Here is a tiny trained network, its code and every weight. The questions are about switching its units off for an input and a class, where a switched-off unit gives its printed mean instead of its output.

import numpy as np


def w(rows, s, z=0):
    codes = np.array(rows[::2]) - 128.0
    scale = np.full(codes.shape[1], s)
    scale[-1] = z or s
    return codes * scale


def norm(h):
    return h / np.sqrt((h * h).mean(-1, keepdims=True) + 1e-5)


def f(y):
    return np.maximum(y, 0)


def log_softmax(a):
    a = a - a.max(-1, keepdims=True)
    return a - np.log(np.exp(a).sum(-1, keepdims=True))


def net(x, mask):
    res = np.array(x, float).reshape(1, 4) / 4 @ E
    u = 0
    for l in range(3):
        y = f(norm(res) @ A[l][:, :-1].T + A[l][:, -1])
        res = res + np.where(mask[u : u + 7], y, B[l][:, -1]) @ B[l][:, :-1]
        u += 7
    return log_softmax(norm(res)[-1] @ U[:, :-1].T + U[:, -1])


A, B = {}, {}
E = w([
[74,145,175,89,172,182,74],'x0',
[177,139,157,119,248,48,48],'x1',
[223,100,125,84,109,124,152],'x2',
[149,198,112,201,147,210,82],'x3',
],0.011)
A[0] = w([
[137,111,133,86,131,104,104,90],'0.n0',
[134,112,129,88,98,182,180,131],'0.n1',
[252,88,123,95,190,124,127,64],'0.n2',
[152,142,147,105,181,40,130,144],'0.n3',
[209,96,95,145,66,117,197,100],'0.n4',
[118,185,129,164,143,136,81,4],'0.n5',
[126,125,109,123,114,130,110,47],'0.n6',
],0.014,0.0038)
B[0] = w([
[58,142,143,222,51,80,56,161],'0.n0',
[84,122,183,68,91,181,157,212],'0.n1',
[220,247,239,93,92,122,62,232],'0.n2',
[69,15,156,120,114,2,51,232],'0.n3',
[136,167,54,175,119,105,184,255],'0.n4',
[153,105,126,183,209,195,95,193],'0.n5',
[144,136,141,131,133,125,150,128],'0.n6',
],0.0078,0.0089)
A[1] = w([
[185,107,5,149,78,138,225,26],'1.n0',
[142,138,151,195,152,148,72,119],'1.n1',
[134,135,112,180,173,179,116,73],'1.n2',
[72,146,120,162,144,208,119,199],'1.n3',
[108,179,144,115,40,141,193,187],'1.n4',
[208,103,215,14,128,91,118,59],'1.n5',
[68,114,136,83,137,179,140,3],'1.n6',
],0.012,0.0058)
B[1] = w([
[144,202,103,104,160,5,199,217],'1.n0',
[148,164,72,139,163,129,120,208],'1.n1',
[91,154,69,151,172,114,152,174],'1.n2',
[139,101,115,60,214,163,138,233],'1.n3',
[141,140,169,92,89,140,185,254],'1.n4',
[132,152,122,194,59,197,100,194],'1.n5',
[161,69,201,88,147,169,102,150],'1.n6',
],0.012,0.0098)
A[2] = w([
[50,60,144,87,107,102,119,130],'2.n0',
[111,155,55,146,103,120,218,50],'2.n1',
[86,138,63,171,218,141,152,26],'2.n2',
[118,147,144,98,104,154,122,74],'2.n3',
[4,34,83,194,105,50,138,127],'2.n4',
[211,99,157,138,137,93,75,1],'2.n5',
[114,116,45,142,164,194,108,96],'2.n6',
],0.013,0.0068)
B[2] = w([
[88,75,48,135,131,153,159,204],'2.n0',
[148,137,157,112,164,23,176,254],'2.n1',
[147,135,65,130,169,176,106,247],'2.n2',
[139,102,88,135,105,163,100,153],'2.n3',
[52,68,161,136,170,72,155,210],'2.n4',
[111,166,56,251,104,99,76,196],'2.n5',
[177,137,100,140,181,122,157,234],'2.n6',
],0.013,0.0057)
U = w([
[146,160,134,100,134,69,233,237],'0',
[81,62,158,43,122,223,177,62],'1',
[169,165,137,215,107,83,25,121],'2',
[145,125,79,139,250,174,116,182],'3',
[27,20,133,160,142,76,102,169],'4',
[155,150,172,130,14,184,138,1],'5',
],0.021,0.0036)

Each question gives the input, the list of numbers given to net, and the class t.
The units are the neurons (one row each of A and B). Each row of codes is followed by its name. A weight is (code - 128) times the scale printed after its matrix; where a second scale follows, it is the last column's (A, B and U).
mask holds one flag per neuron, layer by layer. A switched-off neuron (its flag False) gives its mean, the last column of its row in B, instead of its output. The means were averaged over made-up inputs and are rounded, as every weight is.
A unit's drop is (log p(t) with every unit on - log p(t) with that unit switched off) / (log p(t) with every unit on - log p(t) with every unit switched off).
The circuit of an input: a set's keep is (log p(t) with only the set's units on - log p(t) with every unit switched off) / (log p(t) with every unit on - log p(t) with every unit switched off). Starting from the 12 units with the biggest drops (on a tie, the unit counted first), units are removed one at a time, each time the one whose removal leaves the highest keep (on an exact tie, the one counted first), for as long as the keep stays at least 0.8.
units of the circuit, in order: the units of the circuit, biggest drop first
top k neurons: the k neurons with the biggest drops, biggest first
k most important neurons of layer l: the k neurons of layer l with the biggest drops, biggest first
drop of u: that unit's drop, to one decimal
input [-8,6,-8,3], class 4: top 3 neurons	0.n3, 2.n4, 0.n2
input [8,1,8,-8], class 5: units of the circuit, in order	1.n5
input [-5,5,-6,2], class 4: top 3 neurons	0.n3, 2.n4, 0.n2
input [-8,1,-3,-7], class 4: units of the circuit, in order	0.n3, 2.n4
input [7,-3,7,-7], class 5: top 2 neurons	1.n5, 1.n3
input [7,5,-1,-1], class 4: top 4 neurons	0.n3, 0.n2, 0.n0, 1.n4
input [-4,1,3,-6], class 2: units of the circuit, in order	0.n2, 1.n5
input [-4,-3,-8,1], class 3: top 2 neurons	1.n3, 0.n4
input [5,-7,3,-8], class 1: 2 most important neurons of layer 0	0.n1, 0.n2
input [-8,7,-2,-8], class 4: top 2 neurons	0.n3, 2.n4
input [-5,2,8,-8], class 2: top 2 neurons	0.n2, 0.n3
input [2,-3,6,-7], class 5: top 2 neurons	0.n1, 1.n5
input [1,-2,5,-7], class 5: 2 most important neurons of layer 1	1.n5, 1.n0
input [2,5,6,-3], class 2: top neuron	0.n2
input [-3,6,7,-3], class 2: drop of 0.n2	0.3
input [0,0,2,-6], class 4: drop of 0.n3	0.6
input [0,6,5,0], class 2: drop of 0.n2	0.1
